Here is a tiny trained network, its code and every weight. The questions are about switching its units off for an input and a class, where a switched-off unit gives its printed mean instead of its output.

import numpy as np


def w(rows, s, z=0):
    codes = np.array(rows[::2]) - 128.0
    scale = np.full(codes.shape[1], s)
    scale[-1] = z or s
    return codes * scale


def norm(h):
    return h / np.sqrt((h * h).mean(-1, keepdims=True) + 1e-5)


def f(y):
    return y / 2 * (1 + np.tanh(0.7978845608 * (y + 0.044715 * y**3)))


def log_softmax(a):
    a = a - a.max(-1, keepdims=True)
    return a - np.log(np.exp(a).sum(-1, keepdims=True))


def net(x, mask):
    res = np.array(x, float).reshape(1, 4) / 4 @ E
    u = 0
    for l in range(4):
        y = f(norm(res) @ A[l][:, :-1].T + A[l][:, -1])
        res = res + np.where(mask[u : u + 8], y, B[l][:, -1]) @ B[l][:, :-1]
        u += 8
    return log_softmax(norm(res)[-1] @ U[:, :-1].T + U[:, -1])


A, B = {}, {}
E = w([
[232,180,57,171],'x0',
[96,116,158,2],'x1',
[123,118,132,141],'x2',
[126,1,13,64],'x3',
],0.0069)
A[0] = w([
[122,113,158,95,3],'L0N0',
[94,136,164,40,127],'L0N1',
[107,67,13,150,111],'L0N2',
[255,146,191,154,106],'L0N3',
[130,112,213,168,154],'L0N4',
[158,158,106,193,141],'L0N5',
[170,199,189,65,172],'L0N6',
[139,128,245,114,41],'L0N7',
],0.0097,0.0061)
B[0] = w([
[67,113,126,168,104],'L0N0',
[86,66,169,75,226],'L0N1',
[23,205,114,136,222],'L0N2',
[199,76,112,138,197],'L0N3',
[125,176,198,155,200],'L0N4',
[161,2,129,69,195],'L0N5',
[89,142,218,143,254],'L0N6',
[46,183,165,54,166],'L0N7',
],0.0077,0.0047)
A[1] = w([
[162,117,252,74,68],'L1N0',
[139,117,160,128,3],'L1N1',
[108,81,143,192,95],'L1N2',
[80,133,161,152,239],'L1N3',
[194,89,166,170,82],'L1N4',
[172,134,187,149,160],'L1N5',
[114,114,201,158,73],'L1N6',
[194,102,92,79,159],'L1N7',
],0.011,0.0035)
B[1] = w([
[66,183,200,119,253],'L1N0',
[194,139,148,136,116],'L1N1',
[78,196,164,44,141],'L1N2',
[85,125,182,92,220],'L1N3',
[133,37,170,122,167],'L1N4',
[185,3,146,137,191],'L1N5',
[134,139,212,119,181],'L1N6',
[8,124,210,148,165],'L1N7',
],0.0063,0.0062)
A[2] = w([
[234,186,206,215,148],'L2N0',
[206,254,156,218,136],'L2N1',
[93,87,36,167,104],'L2N2',
[194,252,143,227,80],'L2N3',
[20,23,93,109,254],'L2N4',
[207,204,154,179,14],'L2N5',
[159,151,59,38,91],'L2N6',
[72,141,97,49,80],'L2N7',
],0.0061,0.0051)
B[2] = w([
[201,54,119,141,162],'L2N0',
[172,1,70,168,132],'L2N1',
[119,236,142,121,140],'L2N2',
[96,19,32,112,120],'L2N3',
[158,180,162,155,255],'L2N4',
[130,99,80,135,115],'L2N5',
[74,167,164,129,121],'L2N6',
[44,160,99,151,144],'L2N7',
],0.0073,0.0078)
A[3] = w([
[95,65,108,37,124],'L3N0',
[134,107,54,98,190],'L3N1',
[36,156,155,72,229],'L3N2',
[78,170,176,170,252],'L3N3',
[216,179,35,255,194],'L3N4',
[194,106,187,152,104],'L3N5',
[136,178,125,42,118],'L3N6',
[49,98,89,51,30],'L3N7',
],0.01,0.0039)
B[3] = w([
[179,78,99,194,144],'L3N0',
[93,117,255,75,129],'L3N1',
[199,110,75,157,247],'L3N2',
[177,166,24,131,221],'L3N3',
[25,66,58,19,165],'L3N4',
[199,173,155,232,161],'L3N5',
[94,119,121,232,147],'L3N6',
[204,98,96,228,149],'L3N7',
],0.0093,0.011)
U = w([
[214,183,245,218,151],'0',
[219,24,111,203,247],'1',
[155,198,27,222,178],'2',
[52,110,18,48,3],'3',
[69,194,252,74,58],'4',
],0.013,0.0051)

Each question gives the input, the list of numbers given to net, and the class t.
The units are the neurons (one row each of A and B). Each row of codes is followed by its name. A weight is (code - 128) times the scale printed after its matrix; where a second scale follows, it is the last column's (A, B and U).
mask holds one flag per neuron, layer by layer. A switched-off neuron (its flag False) gives its mean, the last column of its row in B, instead of its output. The means were averaged over made-up inputs and are rounded, as every weight is.
A unit's drop is (log p(t) with every unit on - log p(t) with that unit switched off) / (log p(t) with every unit on - log p(t) with every unit switched off).
The circuit of an input: a set's keep is (log p(t) with only the set's units on - log p(t) with every unit switched off) / (log p(t) with every unit on - log p(t) with every unit switched off). Starting from the 12 units with the biggest drops (on a tie, the unit counted first), units are removed one at a time, each time the one whose removal leaves the highest keep (on an exact tie, the one counted first), for as long as the keep stays at least 0.8.
units of the circuit, in order: the units of the circuit, biggest drop first
most important unit: the unit with the biggest drop
top k neurons: the k neurons with the biggest drops, biggest first
top k neurons in layer l: the k neurons of layer l with the biggest drops, biggest first
drop when u is switched off: that unit's drop, to one decimal
input [4,-3,-5,0], class 1: units of the circuit, in order => [L0N5]
input [4,8,-4,4], class 2: units of the circuit, in order => [L0N5; L3N6]
input [4,-1,-5,1], class 3: top 2 neurons in layer 0 => [L0N6; L0N1]
input [5,-8,8,1], class 3: top 2 neurons => [L3N4; L0N6]
input [1,6,-8,8], class 2: top 3 neurons in layer 1 => [L1N5; L1N4; L1N7]
input [1,-7,3,-1], class 1: top 3 neurons => [L1N0; L0N6; L0N1]
input [-1,2,0,-5], class 4: top 2 neurons in layer 1 => [L1N0; L1N3]
input [1,-8,8,-4], class 1: top 2 neurons in layer 0 => [L0N1; L0N6]
input [0,2,7,-5], class 4: top 2 neurons in layer 0 => [L0N7; L0N6]
input [6,4,7,0], class 0: top 2 neurons => [L1N7; L3N2]
input [4,2,6,2], class 2: top 2 neurons in layer 2 => [L2N0; L2N6]
input [1,-1,6,-5], class 1: top 4 neurons in layer 2 => [L2N0; L2N4; L2N1; L2N2]
input [5,0,1,6], class 3: top 3 neurons in layer 0 => [L0N1; L0N6; L0N7]
input [-2,-7,5,6], class 2: most important unit => L0N2
input [5,0,-3,3], class 3: top 2 neurons in layer 3 => [L3N4; L3N5]
input [5,-2,3,-8], class 1: drop when L3N5 is switched off => -0.1
input [7,-5,-5,-2], class 1: drop when L3N4 is switched off => 0.1
input [6,0,3,6], class 3: drop when L1N3 is switched off => 0.1
